Below are the code and all the weights of a small trained network. Each question names an input and a target symbol and asks about switching units off, where a switched-off unit gives its printed mean instead of its output.

import numpy as np


def w(rows, s, z=0):
    codes = np.array(rows[::2]) - 128.0
    scale = np.full(codes.shape[1], s)
    scale[-1] = z or s
    return codes * scale


def f(y):
    return y / 2 * (1 + np.tanh(0.7978845608 * (y + 0.044715 * y**3)))


def softmax(a):
    e = np.exp(a - a.max(-1, keepdims=True))
    return e / e.sum(-1, keepdims=True)


def log_softmax(a):
    a = a - a.max(-1, keepdims=True)
    return a - np.log(np.exp(a).sum(-1, keepdims=True))


def net(x, mask):
    ids = ['αβγζητ'.index(c) for c in x.split()]
    T = len(ids)
    res = E[ids] + P[:T]
    u = 0
    for l in range(2):
        q, k, v = (res @ M[l].T for M in (Q, K, V))
        z = softmax(np.where(np.tri(T) > 0, q @ k.T / 2**0.5, -1e9)) @ v
        res = res + np.where(mask[u], z, O[l][:, -1]) @ O[l][:, :-1]
        u += 1
        y = f(res @ A[l][:, :-1].T + A[l][:, -1])
        res = res + np.where(mask[u : u + 8], y, B[l][:, -1]) @ B[l][:, :-1]
        u += 8
    return log_softmax(res[-1] @ U[:, :-1].T + U[:, -1])


Q, K, V, O, A, B = {}, {}, {}, {}, {}, {}
E = w([
[86,129,53,169,217],'α',
[83,159,109,156,52],'β',
[52,195,145,50,119],'γ',
[132,55,91,168,88],'ζ',
[181,207,186,126,132],'η',
[149,202,7,117,116],'τ',
],0.013)
P = w([
[32,135,188,254,181],'0',
[129,148,144,190,109],'1',
[150,161,104,184,88],'2',
[124,148,83,118,97],'3',
[138,154,57,101,94],'4',
[143,165,36,82,93],'5',
[147,160,20,69,85],'6',
[128,165,7,68,92],'7',
],0.0068)
Q[0] = w([
[156,86,156,151,124],'L0H1',
[117,146,14,175,6],'L0H1',
],0.016)
K[0] = w([
[133,97,98,235,204],'L0H1',
[174,221,2,71,106],'L0H1',
],0.0084)
V[0] = w([
[102,181,108,137,251],'L0H1',
[101,52,112,169,158],'L0H1',
],0.011)
O[0] = w([
[128,98,204,168,254,252],'L0H1',
[65,81,93,210,91,41],'L0H1',
],0.0088,0.0028)
A[0] = w([
[131,114,121,112,135,108],'L0N1',
[78,114,30,132,151,220],'L0N2',
[14,115,1,144,104,136],'L0N3',
[115,116,97,145,54,88],'L0N4',
[146,148,119,157,157,218],'L0N5',
[105,164,227,169,110,152],'L0N6',
[89,165,89,67,72,117],'L0N7',
[134,195,171,32,122,252],'L0N8',
],0.0087,0.0019)
B[0] = w([
[139,135,129,120,138,125],'L0N1',
[138,62,177,136,85,238],'L0N2',
[131,80,185,114,2,255],'L0N3',
[133,107,106,92,78,168],'L0N4',
[134,104,155,153,155,176],'L0N5',
[79,163,247,105,119,150],'L0N6',
[131,173,201,105,135,184],'L0N7',
[96,89,130,66,166,226],'L0N8',
],0.0084,0.0058)
Q[1] = w([
[51,65,140,106,212],'L1H1',
[88,29,149,3,118],'L1H1',
],0.0064)
K[1] = w([
[169,92,70,142,178],'L1H1',
[198,171,1,84,143],'L1H1',
],0.0074)
V[1] = w([
[54,166,154,127,255],'L1H1',
[7,206,136,5,94],'L1H1',
],0.0049)
O[1] = w([
[49,75,104,107,24,5],'L1H1',
[1,221,89,212,115,169],'L1H1',
],0.0067,0.0027)
A[1] = w([
[125,111,101,210,166,173],'L1N1',
[146,156,193,64,146,178],'L1N2',
[99,144,100,146,144,124],'L1N3',
[162,162,95,110,182,121],'L1N4',
[80,177,149,147,162,3],'L1N5',
[138,93,108,127,156,132],'L1N6',
[105,86,130,128,88,95],'L1N7',
[118,112,119,247,99,169],'L1N8',
],0.012,0.007)
B[1] = w([
[138,167,158,62,174,179],'L1N1',
[145,51,116,203,109,241],'L1N2',
[101,145,95,81,152,130],'L1N3',
[163,155,46,190,39,172],'L1N4',
[111,50,9,172,148,155],'L1N5',
[138,178,141,134,114,151],'L1N6',
[151,108,63,134,81,189],'L1N7',
[100,160,132,2,112,253],'L1N8',
],0.0072,0.0074)
U = w([
[146,50,72,118,57,65],'α',
[57,125,53,126,149,87],'β',
[132,159,102,125,138,3],'γ',
[140,103,130,255,125,242],'ζ',
[76,246,160,106,86,76],'η',
[145,172,207,45,211,244],'τ',
],0.0057,0.0033)

Each question gives the input, a string of symbols that net reads in full, and the target symbol t.
The units are the heads (2 rows each of Q, K, V and O) and the neurons (one row each of A and B). Each row of codes is followed by its name. A weight is (code - 128) times the scale printed after its matrix; where a second scale follows, it is the last column's (O, A, B and U).
mask holds one flag per unit, layer by layer, with each layer's heads first. A switched-off unit (its flag False) gives its mean, the last column of its rows in O or B, instead of its output. The means were averaged over made-up inputs and are rounded, as every weight is.
A unit's drop is (log p(t) with every unit on - log p(t) with that unit switched off) / (log p(t) with every unit on - log p(t) with every unit switched off).
The circuit of an input: a set's keep is (log p(t) with only the set's units on - log p(t) with every unit switched off) / (log p(t) with every unit on - log p(t) with every unit switched off). Starting from the 12 units with the biggest drops (on a tie, the unit counted first), units are removed one at a time, each time the one whose removal leaves the highest keep (on an exact tie, the one counted first), for as long as the keep stays at least 0.8.
circuit, biggest first: the units of the circuit, biggest drop first
most important unit: the unit with the biggest drop
top k neurons: the k neurons with the biggest drops, biggest first
top k neurons in layer l: the k neurons of layer l with the biggest drops, biggest first
drop of u: that unit's drop, to one decimal
input α γ ζ α ζ ζ ζ α, target α: circuit, biggest first => (L0N3; L0H1)
input η ζ ζ α γ ζ, target τ: top neuron => (L1N2)
input α ζ ζ ζ ζ β ζ, target η: circuit, biggest first => (L1H1; L0H1; L0N7; L1N2)
input ζ α α, target τ: circuit, biggest first => (L0H1; L1N1; L1N8)
input τ β β, target τ: circuit, biggest first => (L0H1; L1N4; L0N3)
input ζ ζ ζ τ β, target ζ: top 2 neurons => (L1N8; L1N2)
input ζ τ β, target ζ: top 2 neurons in layer 0 => (L0N3; L0N2)
input η α ζ ζ β ζ, target η: top 2 neurons in layer 0 => (L0N7; L0N8)
input ζ ζ ζ β γ ζ η, target ζ: top 2 neurons in layer 0 => (L0N4; L0N3)
input η α ζ ζ γ, target β: top 2 neurons in layer 1 => (L1N5; L1N2)
input ζ ζ β, target η: top 2 neurons in layer 0 => (L0N7; L0N4)
input η ζ ζ γ, target β: top 4 neurons => (L0N3; L0N8; L1N5; L0N2)
input ζ η η η, target ζ: top 3 neurons in layer 1 => (L1N2; L1N8; L1N1)
input ζ α β ζ η ζ ζ τ, target ζ: top 2 neurons in layer 0 => (L0N4; L0N7)
input α η ζ β β, target η: most important unit => L1H1
input ζ η α α α α ζ α, target α: drop of L0N8 => -0.1
input β η α, target τ: drop of L0N8 => 0.1
input τ ζ ζ, target τ: drop of L0N4 => 0.0
